Each row of numbers stands for one node and depends on some of the facts below. Use the named rows to name the rest.

Facts:
[q_763,q_956,q_38,q_215,q_317,q_561] Δ q_784
[q_37,q_935,q_356,q_304,q_642,q_890,q_758] Δ q_795
[q_392,q_594,q_232,q_404,q_752,q_88] Δ q_709
[q_46,q_287,q_359] Δ q_300
[q_259,q_333,q_992,q_414] Δ q_932
[q_855,q_34,q_718,q_502,q_207,q_775,q_478,q_546] Δ q_445
[q_937,q_412,q_144,q_307,q_851,q_354,q_512,q_778] Δ q_754
[q_639,q_226,q_787,q_167,q_823] Δ q_726
[q_712,q_322,q_856] Δ q_552
[q_8,q_438,q_747,q_842,q_655,q_654,q_906,q_430,q_515] Δ q_24
[q_568,q_635] Δ q_597
[q_927,q_911] Δ q_490
[q_773,q_110,q_983,q_525,q_951,q_618] Δ q_583
[q_55,q_539,q_560,q_533,q_416] Δ q_137
[q_68,q_62,q_363,q_402,q_164,q_827,q_238,q_168,q_454] Δ q_716
[q_457,q_614,q_722] Δ q_924
[q_779,q_15] Δ q_474
[q_112,q_876,q_567,q_388] Δ q_535
[q_961,q_807,q_66,q_850,q_592,q_701,q_569,q_540,q_682,q_798] Δ q_839
[q_70,q_555,q_115,q_391,q_599,q_299,q_334,q_20,q_880] Δ q_393
[q_243,q_208,q_566,q_383] Δ q_703
[q_962,q_541] Δ q_87
[q_772,q_820] Δ q_106
[q_646] Δ q_233
[q_67,q_929] Δ q_556
[q_283,q_60,q_370] Δ q_691
[q_590] Δ q_371
[q_578] Δ q_891
[q_2,q_358,q_470,q_585] Δ q_648
[q_209,q_757] Δ q_33
[q_714] Δ q_147
[q_190,q_831] Δ q_361
[q_959] Δ q_486
[q_652] Δ q_401
[q_801] Δ q_293
q_956 ω [q_962,q_614]
q_712 ω [q_823,q_144]
q_593 ω [q_561]
q_371 ω [q_478,q_561]
q_322 ω [q_46]
q_927 ω [q_371]
q_784 ω [q_430]
q_773 ω [q_691]
q_935 ω [q_257,q_404]
q_144 ω [q_635]
q_55 ω [q_962,q_927]
q_62 ω [q_46,q_561]
q_457 ω [q_561]
q_257 ω [q_46,q_359,q_851]
q_33 ω [q_560]
q_539 ω [q_502,q_714,q_416]
q_961 ω [q_851]
q_233 ω [q_775,q_190]
q_356 ω [q_850]
q_729 ω [q_561,q_911,q_597]
q_300 ω [q_232]
q_962 ω [q_561]
q_772 ω [q_716]
q_555 ω [q_430,q_363]
q_67 ω [q_773,q_851,q_757]
q_354 ω [q_416]
q_820 ω [q_652]
q_66 ω [q_28]
q_590 ω [q_856,q_15]
q_512 ω [q_15]
q_208 ω [q_714]
q_363 ω [q_28]
q_578 ω [q_714]
q_60 ω [q_370,q_115]
q_209 ω [q_539,q_775]
q_642 ω [q_561,q_190]
q_370 ω [q_46]
q_502 ω [q_62]
q_716 ω [q_691,q_561]
q_115 ω [q_560,q_798]
q_911 ω [q_354]
q_15 ω [q_962]
q_486 ω [q_238]
q_614 ω [q_62,q_354]
q_850 ω [q_555,q_28]
q_890 ω [q_567,q_850,q_190,q_2]
q_190 ω [q_962]
q_722 ω [q_642]
q_758 ω [q_2,q_552]
q_391 ω [q_28]
q_757 ω [q_567,q_363]
q_842 ω [q_593]
q_652 ω [q_962,q_457]
q_164 ω [q_911]
q_567 ω [q_714,q_561]
q_299 ω [q_502,q_416,q_208]
q_334 ω [q_555]
q_540 ω [q_416,q_430]
q_635 ω [q_691,q_578]
q_388 ω [q_55]
q_168 ω [q_233,q_927,q_322]
q_416 ω [q_962,q_561]
q_414 ω [q_62,q_208,q_322]
q_404 ω [q_567]
q_401 ω [q_911]
q_775 ω [q_354]
q_801 ω [q_55]
q_798 ω [q_561,q_851]
q_932 ω [q_416]
q_383 ω [q_33,q_778]
q_823 ω [q_28,q_561]
q_546 ω [q_567,q_512,q_757]
β:
q_392 > q_594 > q_404 > q_232 > q_88 > q_752
q_46 > q_287 > q_359
q_855 > q_478 > q_546 > q_718 > q_775 > q_34 > q_207 > q_502
q_956 > q_317 > q_763 > q_561 > q_215 > q_38
q_927 > q_911
q_144 > q_307 > q_354 > q_778 > q_937 > q_851 > q_412 > q_512
q_992 > q_414 > q_333 > q_259
q_560 > q_533 > q_539 > q_55 > q_416
q_772 > q_820
q_67 > q_929
q_208 > q_243 > q_566 > q_383
q_60 > q_283 > q_370
q_209 > q_757
q_110 > q_525 > q_951 > q_983 > q_773 > q_618
q_747 > q_654 > q_655 > q_906 > q_8 > q_842 > q_438 > q_430 > q_515
q_642 > q_758 > q_304 > q_356 > q_935 > q_890 > q_37
q_15 > q_779
q_614 > q_722 > q_457
q_190 > q_831
q_541 > q_962
q_567 > q_388 > q_876 > q_112
q_569 > q_798 > q_807 > q_850 > q_540 > q_961 > q_592 > q_682 > q_66 > q_701
q_827 > q_402 > q_454 > q_363 > q_168 > q_62 > q_68 > q_164 > q_238
q_856 > q_712 > q_322
q_635 > q_568
q_20 > q_115 > q_599 > q_880 > q_70 > q_391 > q_555 > q_299 > q_334
q_470 > q_2 > q_358 > q_585
q_823 > q_167 > q_226 > q_639 > q_787

Named rows:
[-32   5   5 -42  -6   1  19 -43  10 -14 -10  -5  16  13 -14   4   8  35
  -9   1 -19 -11  20  -2  -3   1   8 -33 -24  21   3 -13  -8  20  -7 -22
 -17]: q_585
[-35  33 -16 -59  17 -23  13 -50   1  17  -9  -4  20 -13 -35  -6 -16  26
  -7  13  18 -21  11  -3 -13 -14  18 -37 -38  -3  17 -18  -9   9 -10 -31
  -6]: q_28
[-31  -1   8 -33 -20  10   4 -37  11   7 -12  -3  36  -8  -7   9  -2  37
   0   5 -22  16  41  -1  -1  -9  25 -26 -32  26  -6 -11 -14   6 -18 -27
  -7]: q_354
[-13  14 -16 -31  11 -25  -7 -41  15  18   5  -1  34 -12 -32  -5 -15  23
   2  13  -2  10  40  16  -3 -10  23 -39 -49   1  -6  -3 -23   2 -32 -34
   3]: q_754
[-39  -1   9 -30  -6  -2  -5 -42  34 -23   7 -18   6  27  -2 -12   5  17
  -2   4 -14 -11  39  16  -3  15  18 -35 -31  11  14   7   0  41 -26 -19
 -24]: q_842
[-15   1   8 -36 -20   7   7 -24   2   7  -6   3   5   3  -7  -3  11  41
  -9  10 -20  -1  28   3  -5 -14  28 -23 -35  28   4 -30  -4  14   0 -21
 -23]: q_15
[-27  12   6 -33 -19  -2   5 -44  27 -16  -9  -5   7  12  -4 -12  15  34
  -9  -9 -20  -4  23   7   0   3  29 -37 -33  22   3   1 -18  20  -4 -22
 -20]: q_414
[-12  24 -22 -34  16 -25  -4 -42  10  15   6  -2   6  -8 -33 -18 -15  23
  -6  15  13 -17  24  20  -8  -8  22 -41 -47  -1   9 -10 -17  13 -19 -31
  -9]: q_474
[-11  17 -20 -33  13 -25  -7 -36   6  17   5  -4   3  -7 -27 -17 -13  28
  -5  21  10 -16  32  25 -16 -10  25 -41 -48   2   7 -20 -20  17 -24 -29
  -6]: q_371
[-39   2   8 -32 -21  -2  -5 -29   9 -11  -6   6  14  11 -17 -17  -7  21
  -4 -12 -16 -18  26  -1  -6 -10  28 -12 -24   2  31 -16  -1  38   0 -31
 -25]: q_747
[-38  37  13 -37 -21 -12   3 -40  -1 -12   4  -3  32  24 -18  -5 -13  19
 -10 -17 -21 -22   5  18  -1  -8  -4 -30 -30  36   5 -32 -14  12   2 -17
 -19]: q_798
[-22  38   7 -33   3 -26  -2 -38  -1  13   8 -13  16  17 -28 -16 -16  13
  -5  -8  15 -21  16  33  -6 -10   3 -44 -48  14   2 -29 -31   7  -5 -21
 -15]: q_839
[ -2  18 -28 -46  13 -17   0 -49  16  13   6  11  -1 -11 -30 -15  -7  37
 -10  19  16 -22   9  25 -15  15  23 -44 -46   1  18  -2 -30  25 -12 -28
   4]: q_445
[-30  13   5 -42 -21   3  13 -38   7   0 -18   6  13  -3 -15  -4   8  37
  -9  -9 -19 -13  15  -4  -1  -7  27 -24 -27  16  10 -23  -5  12   1 -30
 -22]: q_110
[-31  11   7 -41 -16   0  14 -39   7  -6 -15   2  13   4 -14  -2   7  37
 -10  -6 -18 -13  15  -1  -2  -6  23 -26 -25  19   9 -21  -5  15  -1 -27
 -20]: q_929
[-34   5   5 -40  -5   1  19 -44   7 -14  -9  -4  16  16 -14   4   7  34
  -9   2 -17 -12  20   0  -3   1   9 -33 -26  22   3 -15  -7  21  -7 -22
 -15]: q_259
[-13  25 -21 -36  15 -25  -3 -43  11  16   7  -2   6  -8 -31 -19 -14  23
  -6  15  13 -19  23  20  -8  -7  22 -41 -47  -1  10 -11 -17  12 -19 -32
  -9]: q_106
[-35   7  -3 -49  -9  -1  10 -48   5 -12  -5   3  16  15 -10  -5  -4  26
 -10   6 -17 -11  17   2  -4   1  18 -35 -20  23   1 -12  -5  11  -8 -19
 -19]: q_646
[-35  -1   4 -44  12   7  23 -47  11 -20  -2 -13  21  23 -13  11  11  33
  -5  15 -16  -9  28  -1  -6  14  -8 -39 -20  26  -4  -3 -14  28 -25 -15
  -1]: q_37
[-34   4   5 -42  -6   4  18 -44   8 -14  -8  -3  16  13 -15   3   9  34
  -7   2 -18 -12  19  -1  -2   3   6 -31 -24  22   1 -14  -7  21  -7 -23
 -15]: q_983

Which node is each row?
No name comes twice in this set of rows, the named rows included.
[-36  -2   8 -34  -8   8  16 -43  12  -4 -11  -9  40  -3 -14  13  -2  33
   1   3 -21  16  40  -2  -3   1   3 -32 -28  22  -8  -3 -12   4 -26 -28
  -2]	q_937
[-36  28   8 -41   2  -2  30 -53  39 -23 -22 -14  19  14  -5   2   1  26
  -2 -15   4 -14   8  -3   0  18  29 -45 -22   1   1   8 -24  11  -4 -28
 -22]	q_356
[-38   5  -1 -62  -6   9  12 -48   0   6 -16   4  23   7 -15   4 -10  35
 -15  17 -16 -18  20  -3 -19 -13   8 -21 -17  26   1 -31  -2  14  -5 -18
 -12]	q_714
[-24   4   8 -39   9  -1  30 -48  38 -23   0 -15  14  24  -3  10  10  25
  -1  -3   1   3  15  -1  -1  20  16 -45 -24  13  -4   7 -19  12 -15 -17
 -21]	q_890
[-40  -3   7 -33   9   0   3 -41  12 -22   5 -12  20  26 -16   3  -4  16
  -3  11 -10 -17  34   1 -16   9  -7 -24 -21   8  19   3  -1  41 -24 -24
 -24]	q_438
[ -8  -3   1 -32 -19   3   2 -25  11 -15   6  -2   1  24   0  -8  13  31
  -4  21 -21  16  36  27  -8  -1  28 -41 -35  35  -5 -13 -14  13 -20  -1
 -22]	q_590
[-23   1   6 -32 -20   4   4 -31   7  -6  -6  -1   4  12  -5  -6  14  40
 -10   8 -22  -4  30   7  -2  -8  27 -28 -34  29   2 -23  -9  20  -4 -18
 -19]	q_911
[-17   0  -1 -32 -18  -4   0 -40  27 -21   6  -6   2  24  -1 -16  13  27
  -6  12 -20  12  32  28  -2   9  29 -43 -35  34  -5   4 -22  14 -20  -5
 -22]	q_801
[-38  30   8 -36 -16  -1  17 -54  31 -17 -25 -11  14   6  -3  -9   3  34
 -11 -14 -15 -16  17  -3  -1   3  30 -38 -28   7   6   6 -22  19   1 -26
 -19]	q_712
[-11   6  -3 -42 -15  12  23 -51  34 -20  -6  11   1   6  -2  -2  22  43
 -12   2  -7 -20   6   8  -2  22  28 -44 -29  22   7   5 -31  30  -2 -16
 -12]	q_546

Now the same nodes, written a new way:
Some rows with their names:
[  1  -7  30 -27  21  10   5  -5  14  73  -7 -20  15  50  15]: q_560
[ -1 -11  10   2  19  21 -24  -2   9  15   0 -16  -2  49   4]: q_55
[  5  -4  18   7  10  32 -22   0  13  13  -7 -15   5  41   0]: q_539
[-13  40  14  -8  38 -23 -26   0  14  15  -9 -28  17  54  11]: q_430
[ 10  43  13  22  -2  23   2  21  35  29   1 -12  -5  48  -3]: q_391
[  9  26  19  10 -15  34 -18  10  14  23 -23 -16  19  39  -5]: q_546
[ -6   6   5  -8  -9   2 -33  20  12  52 -10  -6  -1  53  24]: q_959
[  9  23  24   7  -1  30 -16  17  22  23  -9 -10  14  32  -1]: q_712
[ -2  -2  15 -10   2   4 -25  26  27  45 -10   1  -1  53  26]: q_470
[-14   8  26 -10 -15  41 -17  10  -5  67 -14  -5  12  36  16]: q_383
[-14   1   9 -16   4 -13 -19  27  12  47  -7 -12  -8  52  27]: q_232
[  8 -16   1 -17  -2  -1 -14  33  16  40 -11  14  17  47  23]: q_827
[  2 -18   4   1  -8  18 -17   5 -12   4  -3   5  20  45   8]: q_164
[ -8   5  21  -9  -8  -2 -24  20  14  39  -6   0   2  58  31]: q_167
[  9  21  18   6  -4  23 -22  25  30  20 -14  -4   8  39   6]: q_758
[ 11  34  19  -6  -9  24 -26  31  33  18  18 -37  22  26   8]: q_66
[  5  13  20  -3   4   6  -8   3  10  28 -11 -28   4  34   0]: q_578
[  1  -1  29 -23 -16  -5 -43  32  15  48   9 -23 -12  39  19]: q_839
[  2   6  17 -13  -8  -3 -44  23   7  58  -5   0 -10  55   9]: q_535
[  5   1  24 -12   4  -1 -39  26  15  54   2   6 -11  47  12]: q_703

Name these rows:
No name comes twice in this set of rows, the named rows included.
[  6  -2  45 -21   8  19 -17   5   3  76  -1  -2   3  37   5]	q_33
[ -6   3  20  28 -14  43  -3   0   7  16  -8 -19 -24  44  -2]	q_299
[ -9 -10  20  -8  13  15  -8  -9  -8  33  -4 -29  -1  42   2]	q_322
[-10  15  23 -13   7  -3 -57  18   7  54 -20  -2  -5  51  15]	q_24
[  7 -18  20   3  12  27 -23  -7  16  14 -11 -16   3  49   2]	q_614
[-17  17  20   1  15  28 -39  -6   6  24 -32 -20  13  41   7]	q_842
[  9  24   1  -8  13 -12 -17   8  19  32  -7 -32  13  61  -2]	q_2
[  0  -1  -3  -4  25   1 -22 -13  -2  21   4 -37   4  63  -8]	q_962
[  2  -6  43  -8  -3  46  -7  -1  12  54 -19  -6  13  33  12]	q_60
[  1  33  21  -2   6   8  -1  14   7  29  -5 -30  12  31  -8]	q_757
[ 14  23  27   4  -7   1 -31  23  12  20 -10 -13  -6  33 -14]	q_784
[  6   4  17   9  -1  29 -29  11  18  19  -7  -4   1  35   7]	q_590
[  1  45  12  23 -12  14   3  26  22  24  -3 -21 -14  43  -3]	q_334

